Below are the code and all the weights of a small trained network. Each question names an input and a target symbol and asks about switching units off, where a switched-off unit gives its printed mean instead of its output.

import numpy as np


def w(rows, s, z=0):
    codes = np.array(rows[::2]) - 128.0
    scale = np.full(codes.shape[1], s)
    scale[-1] = z or s
    return codes * scale


def norm(h):
    return h / np.sqrt((h * h).mean(-1, keepdims=True) + 1e-5)


def f(y):
    return y / 2 * (1 + np.tanh(0.7978845608 * (y + 0.044715 * y**3)))


def softmax(a):
    e = np.exp(a - a.max(-1, keepdims=True))
    return e / e.sum(-1, keepdims=True)


def log_softmax(a):
    a = a - a.max(-1, keepdims=True)
    return a - np.log(np.exp(a).sum(-1, keepdims=True))


def net(x, mask):
    ids = ['ΘΨδμξπτ'.index(c) for c in x.split()]
    T = len(ids)
    res = E[ids] + P[:T]
    u = 0
    for l in range(3):
        r = norm(res)
        for j in range(2):
            rows = slice(2 * j, 2 * j + 2)
            q, k, v = (r @ M[l][rows].T for M in (Q, K, V))
            z = softmax(np.where(np.tri(T) > 0, q @ k.T / 2**0.5, -1e9)) @ v
            o = O[l][rows]
            res = res + np.where(mask[u + j], z, o[:, -1]) @ o[:, :-1]
        u += 2
        y = f(norm(res) @ A[l][:, :-1].T + A[l][:, -1])
        res = res + np.where(mask[u : u + 8], y, B[l][:, -1]) @ B[l][:, :-1]
        u += 8
    return log_softmax(norm(res)[-1] @ U[:, :-1].T + U[:, -1])


Q, K, V, O, A, B = {}, {}, {}, {}, {}, {}
E = w([
[110,136,153],'Θ',
[113,140,129],'Ψ',
[67,86,169],'δ',
[76,253,182],'μ',
[118,138,119],'ξ',
[124,127,102],'π',
[113,140,161],'τ',
],0.018)
P = w([
[77,85,81],'0',
[44,163,68],'1',
[96,176,142],'2',
[2,77,99],'3',
[140,6,144],'4',
[144,149,69],'5',
[164,232,156],'6',
[97,147,80],'7',
[142,48,96],'8',
[49,164,151],'9',
[119,32,97],'10',
[59,148,86],'11',
],0.008)
Q[0] = w([
[42,245,153],'0.h1',
[218,107,62],'0.h1',
[185,174,152],'0.h2',
[153,146,85],'0.h2',
],0.011)
K[0] = w([
[65,74,158],'0.h1',
[203,158,113],'0.h1',
[203,255,129],'0.h2',
[214,170,106],'0.h2',
],0.0097)
V[0] = w([
[180,157,113],'0.h1',
[123,165,104],'0.h1',
[103,246,113],'0.h2',
[159,198,102],'0.h2',
],0.011)
O[0] = w([
[117,22,119,1],'0.h1',
[87,14,254,146],'0.h1',
[65,186,135,125],'0.h2',
[109,227,100,37],'0.h2',
],0.0082,0.0046)
A[0] = w([
[222,63,112,211],'0.n1',
[51,154,150,69],'0.n2',
[111,162,38,125],'0.n3',
[221,226,126,251],'0.n4',
[174,115,163,28],'0.n5',
[175,115,193,212],'0.n6',
[98,186,141,165],'0.n7',
[255,196,97,93],'0.n8',
],0.0065,0.0024)
B[0] = w([
[48,94,166,190],'0.n1',
[197,188,179,221],'0.n2',
[126,163,99,228],'0.n3',
[56,49,177,213],'0.n4',
[157,101,79,62],'0.n5',
[86,51,124,156],'0.n6',
[95,1,118,251],'0.n7',
[66,159,163,94],'0.n8',
],0.0056,0.0018)
Q[1] = w([
[119,254,60],'1.h1',
[68,205,107],'1.h1',
[10,42,113],'1.h2',
[189,216,238],'1.h2',
],0.008)
K[1] = w([
[152,131,149],'1.h1',
[7,118,123],'1.h1',
[169,177,64],'1.h2',
[160,92,158],'1.h2',
],0.012)
V[1] = w([
[96,115,195],'1.h1',
[96,91,241],'1.h1',
[49,208,2],'1.h2',
[47,227,211],'1.h2',
],0.0072)
O[1] = w([
[169,253,93,154],'1.h1',
[194,106,102,151],'1.h1',
[101,164,203,254],'1.h2',
[192,151,220,202],'1.h2',
],0.013,0.0077)
A[1] = w([
[155,247,115,66],'1.n1',
[122,217,202,128],'1.n2',
[69,158,191,102],'1.n3',
[128,134,151,80],'1.n4',
[221,113,206,126],'1.n5',
[127,118,104,3],'1.n6',
[135,135,223,54],'1.n7',
[179,210,74,180],'1.n8',
],0.011,0.0028)
B[1] = w([
[141,107,105,184],'1.n1',
[115,187,141,253],'1.n2',
[165,128,3,205],'1.n3',
[163,88,9,138],'1.n4',
[114,26,94,192],'1.n5',
[116,71,131,113],'1.n6',
[156,129,172,207],'1.n7',
[43,175,101,151],'1.n8',
],0.0065,0.011)
Q[2] = w([
[37,122,207],'2.h1',
[26,216,113],'2.h1',
[128,1,14],'2.h2',
[33,183,136],'2.h2',
],0.0074)
K[2] = w([
[162,49,101],'2.h1',
[76,44,15],'2.h1',
[81,211,254],'2.h2',
[189,250,82],'2.h2',
],0.0085)
V[2] = w([
[52,177,112],'2.h1',
[126,6,193],'2.h1',
[146,92,21],'2.h2',
[239,182,97],'2.h2',
],0.011)
O[2] = w([
[28,103,143,245],'2.h1',
[87,194,54,89],'2.h1',
[162,44,2,5],'2.h2',
[168,213,106,72],'2.h2',
],0.0092,0.0028)
A[2] = w([
[218,143,93,159],'2.n1',
[197,64,254,238],'2.n2',
[217,143,99,43],'2.n3',
[157,208,97,254],'2.n4',
[35,151,156,180],'2.n5',
[95,214,109,118],'2.n6',
[70,40,144,85],'2.n7',
[30,129,185,167],'2.n8',
],0.0082,0.0038)
B[2] = w([
[79,131,97,136],'2.n1',
[144,2,39,254],'2.n2',
[129,167,152,120],'2.n3',
[125,42,126,203],'2.n4',
[76,66,124,217],'2.n5',
[158,90,104,174],'2.n6',
[179,196,121,148],'2.n7',
[90,130,75,232],'2.n8',
],0.0095,0.0067)
U = w([
[173,129,117,56],'Θ',
[132,129,193,144],'Ψ',
[124,90,41,235],'δ',
[116,124,177,2],'μ',
[86,119,187,49],'ξ',
[4,74,113,192],'π',
[181,132,129,106],'τ',
],0.016,0.0035)

Each question gives the input, a string of symbols that net reads in full, and the target symbol t.
The units are the heads (2 rows each of Q, K, V and O) and the neurons (one row each of A and B). Each row of codes is followed by its name. A weight is (code - 128) times the scale printed after its matrix; where a second scale follows, it is the last column's (O, A, B and U).
mask holds one flag per unit, layer by layer, with each layer's heads first. A switched-off unit (its flag False) gives its mean, the last column of its rows in O or B, instead of its output. The means were averaged over made-up inputs and are rounded, as every weight is.
A unit's drop is (log p(t) with every unit on - log p(t) with that unit switched off) / (log p(t) with every unit on - log p(t) with every unit switched off).
The circuit of an input: a set's keep is (log p(t) with only the set's units on - log p(t) with every unit switched off) / (log p(t) with every unit on - log p(t) with every unit switched off). Starting from the 12 units with the biggest drops (on a tie, the unit counted first), units are removed one at a time, each time the one whose removal leaves the highest keep (on an exact tie, the one counted first), for as long as the keep stays at least 0.8.
circuit, biggest first: the units of the circuit, biggest drop first
top k neurons: the k neurons with the biggest drops, biggest first
top k neurons in layer l: the k neurons of layer l with the biggest drops, biggest first
heads that matter: for each layer, one digit per head in row order, 1 if its drop is at least 0.15 and else 0, layers parted by /
input δ π π Ψ ξ δ π Θ π Ψ, target δ: heads that matter : 11 / 01 / 01
input π τ μ π π π τ, target π: heads that matter : 01 / 01 / 00
input δ π π π ξ π π μ, target δ: circuit, biggest first : [1.h2; 2.h2]
input δ π π π π μ, target δ: circuit, biggest first : [1.h2]
input ξ π π π τ Θ π π, target ξ: heads that matter : 00 / 00 / 01
input δ Ψ π μ τ ξ, target δ: heads that matter : 01 / 01 / 01
input τ δ δ π μ π δ Ψ π π π ξ, target τ: circuit, biggest first : [2.h2; 1.h1]
input Ψ π Θ π δ ξ δ δ, target Ψ: heads that matter : 10 / 01 / 01
input Ψ Θ π Ψ π π δ δ, target Ψ: circuit, biggest first : [2.h2; 2.h1; 1.h1]
input δ π π π π Ψ, target δ: heads that matter : 01 / 11 / 01
input τ π π, target τ: heads that matter : 01 / 01 / 01
input τ π π π δ π τ ξ τ τ, target τ: top 2 neurons : [0.n7; 2.n2]
input π π τ π τ δ Θ, target π: heads that matter : 00 / 01 / 00
input ξ π δ Ψ π μ τ π δ ξ, target ξ: top 2 neurons in layer 0 : [0.n4; 0.n7]
input ξ π π π π δ μ π, target ξ: circuit, biggest first : [2.h2]
input δ π μ π π ξ, target δ: top 2 neurons in layer 0 : [0.n4; 0.n7]
input Ψ δ ξ Θ π ξ Ψ Θ, target Ψ: heads that matter : 10 / 00 / 01
input δ ξ π π δ ξ ξ, target π: heads that matter : 01 / 01 / 00
input δ δ π, target δ: heads that matter : 01 / 01 / 01
input τ π δ π π μ τ Θ, target τ: heads that matter : 11 / 01 / 01
input π π Ψ π π μ, target π: heads that matter : 00 / 01 / 00
input π π δ π π τ Ψ, target π: heads that matter : 00 / 01 / 00
input π τ ξ π π Ψ τ, target π: circuit, biggest first : [1.h2]
input π π μ, target π: circuit, biggest first : [1.h2; 2.h2]
input Ψ Θ π δ ξ π π τ, target Ψ: top 2 neurons : [0.n4; 0.n7]
input δ π π π δ π π δ π π π Θ, target δ: top 2 neurons in layer 0 : [0.n7; 0.n4]
input Ψ π π μ, target Ψ: top neuron : [0.n2]
